Below is a small trained network, with its code and all its weights. Each question gives an input and a target symbol and asks what happens when units are switched off, that is, made to give their printed mean instead of their output.

import numpy as np


def w(rows, s, z=0):
    codes = np.array(rows[::2]) - 128.0
    scale = np.full(codes.shape[1], s)
    scale[-1] = z or s
    return codes * scale


def f(y):
    return y / 2 * (1 + np.tanh(0.7978845608 * (y + 0.044715 * y**3)))


def softmax(a):
    e = np.exp(a - a.max(-1, keepdims=True))
    return e / e.sum(-1, keepdims=True)


def log_softmax(a):
    a = a - a.max(-1, keepdims=True)
    return a - np.log(np.exp(a).sum(-1, keepdims=True))


def net(x, mask):
    ids = ['ΞΠΦαβγδζη'.index(c) for c in x.split()]
    T = len(ids)
    res = E[ids] + P[:T]
    r = res
    for j in range(3):
        rows = slice(4 * j, 4 * j + 4)
        q, k, v = (r @ M[0][rows].T for M in (Q, K, V))
        z = softmax(np.where(np.tri(T) > 0, q @ k.T / 4**0.5, -1e9)) @ v
        o = O[0][rows]
        res = res + np.where(mask[j], z, o[:, -1]) @ o[:, :-1]
    y = f(res @ A[0][:, :-1].T + A[0][:, -1])
    res = res + np.where(mask[3:7], y, B[0][:, -1]) @ B[0][:, :-1]
    return log_softmax(res[-1] @ U[:, :-1].T + U[:, -1])


Q, K, V, O, A, B = {}, {}, {}, {}, {}, {}
E = w([
[128,79,54,113,128],'Ξ',
[154,94,238,62,132],'Π',
[85,230,100,99,187],'Φ',
[187,141,135,153,84],'α',
[123,38,109,91,114],'β',
[80,254,70,90,136],'γ',
[60,96,185,114,146],'δ',
[181,97,138,163,192],'ζ',
[143,77,134,194,138],'η',
],0.024)
P = w([
[133,143,28,92,249],'0',
[103,110,109,114,165],'1',
[107,113,111,124,141],'2',
[110,117,117,134,126],'3',
[108,117,122,136,111],'4',
[109,121,125,142,105],'5',
],0.014)
Q[0] = w([
[147,160,66,123,163],'head 1',
[91,174,91,99,150],'head 1',
[56,175,93,179,131],'head 1',
[113,223,126,143,194],'head 1',
[187,77,191,81,52],'head 2',
[158,166,63,113,138],'head 2',
[195,248,55,31,85],'head 2',
[83,188,203,64,198],'head 2',
[85,115,25,166,172],'head 3',
[88,88,77,47,79],'head 3',
[166,73,135,121,121],'head 3',
[93,198,84,147,220],'head 3',
],0.011)
K[0] = w([
[165,160,135,132,99],'head 1',
[138,155,113,75,169],'head 1',
[101,147,95,72,145],'head 1',
[253,182,156,120,202],'head 1',
[159,119,174,56,123],'head 2',
[120,139,43,145,143],'head 2',
[153,152,110,93,160],'head 2',
[109,146,100,113,247],'head 2',
[178,83,96,106,177],'head 3',
[128,104,91,77,117],'head 3',
[109,103,194,197,73],'head 3',
[162,148,108,155,136],'head 3',
],0.014)
V[0] = w([
[185,130,135,180,117],'head 1',
[106,149,64,166,88],'head 1',
[120,70,102,161,57],'head 1',
[208,100,137,143,195],'head 1',
[174,110,108,128,141],'head 2',
[84,166,96,164,245],'head 2',
[99,122,156,93,94],'head 2',
[31,219,126,189,198],'head 2',
[97,182,132,168,89],'head 3',
[77,211,86,39,109],'head 3',
[184,53,27,92,172],'head 3',
[159,170,139,167,56],'head 3',
],0.012)
O[0] = w([
[42,126,150,135,55,79],'head 1',
[165,43,13,193,175,94],'head 1',
[72,143,83,155,60,84],'head 1',
[254,171,177,117,124,171],'head 1',
[173,100,116,222,180,139],'head 2',
[163,64,138,139,57,192],'head 2',
[55,96,109,52,85,125],'head 2',
[72,53,154,91,28,132],'head 2',
[146,101,56,149,70,44],'head 3',
[85,189,133,185,75,143],'head 3',
[95,169,120,140,162,252],'head 3',
[149,177,128,23,52,15],'head 3',
],0.0066,0.012)
A[0] = w([
[224,64,149,207,126,182],'neuron 1',
[214,34,88,75,191,4],'neuron 2',
[189,48,42,225,63,202],'neuron 3',
[194,158,135,254,169,169],'neuron 4',
],0.0078,0.002)
B[0] = w([
[159,84,175,178,2,199],'neuron 1',
[57,61,53,84,76,193],'neuron 2',
[112,209,99,201,233,181],'neuron 3',
[165,114,131,58,111,248],'neuron 4',
],0.0099,0.014)
U = w([
[133,6,25,32,165,153],'Ξ',
[165,87,123,100,236,169],'Π',
[122,108,144,199,180,68],'Φ',
[235,136,116,119,103,167],'α',
[97,73,113,120,118,140],'β',
[136,110,167,106,68,171],'γ',
[47,2,177,149,163,3],'δ',
[156,26,82,6,73,123],'ζ',
[159,30,186,213,134,134],'η',
],0.0087,0.0056)

Each question gives the input, a string of symbols that net reads in full, and the target symbol t.
The units are the heads (4 rows each of Q, K, V and O) and the neurons (one row each of A and B). Each row of codes is followed by its name. A weight is (code - 128) times the scale printed after its matrix; where a second scale follows, it is the last column's (O, A, B and U).
mask holds one flag per unit, heads first, then neurons. A switched-off unit (its flag False) gives its mean, the last column of its rows in O or B, instead of its output. The means were averaged over made-up inputs and are rounded, as every weight is.
A unit's drop is (log p(t) with every unit on - log p(t) with that unit switched off) / (log p(t) with every unit on - log p(t) with every unit switched off).
The circuit of an input: a set's keep is (log p(t) with only the set's units on - log p(t) with every unit switched off) / (log p(t) with every unit on - log p(t) with every unit switched off). Starting from all 7 units, units are removed one at a time, each time the one whose removal leaves the highest keep (on an exact tie, the one counted first), for as long as the keep stays at least 0.8.
units of the circuit, in order: the units of the circuit, biggest drop first
unit that matters most: the unit with the biggest drop
top k neurons: the k neurons with the biggest drops, biggest first
heads that matter: for each layer, one digit per head in row order, 1 if its drop is at least 0.15 and else 0, layers parted by /
drop when u is switched off: that unit's drop, to one decimal
input η Φ γ, target Ξ: heads that matter => 111
input η Ξ β Φ, target Ξ: units of the circuit, in order => [head 1; head 3; head 2]
input Π Ξ Φ, target γ: units of the circuit, in order => [head 2; head 1]
input Ξ Φ γ, target Π: unit that matters most => head 3
input δ γ γ, target β: units of the circuit, in order => [head 3; head 2; head 1; neuron 3]
input α α ζ ζ, target ζ: units of the circuit, in order => [head 3; neuron 2; neuron 1]
input η Ξ γ γ Π Φ, target Ξ: heads that matter => 101
input Φ δ α Φ, target η: heads that matter => 111
input Ξ Ξ γ γ, target Π: top 2 neurons => [neuron 2; neuron 4]
input ζ γ Π α Φ, target α: heads that matter => 110
input α Ξ η η Π γ, target ζ: top 2 neurons => [neuron 3; neuron 1]
input γ γ ζ Π Π, target Π: heads that matter => 010
input δ δ Π γ, target β: top 2 neurons => [neuron 3; neuron 4]
input β η Π β, target Π: unit that matters most => head 2
input η Π α Π β γ, target Ξ: top 2 neurons => [neuron 1; neuron 3]
input ζ Π Π Π Π γ, target α: top 2 neurons => [neuron 4; neuron 2]
input ζ Φ ζ γ, target α: top 2 neurons => [neuron 2; neuron 4]
input Π γ Ξ δ γ γ, target γ: drop when head 1 is switched off => 0.2
input Π Ξ ζ β Ξ, target Π: drop when neuron 3 is switched off => 0.1
input α ζ γ, target ζ: drop when neuron 2 is switched off => -0.1
input γ Ξ Φ, target Φ: top neuron => [neuron 3]
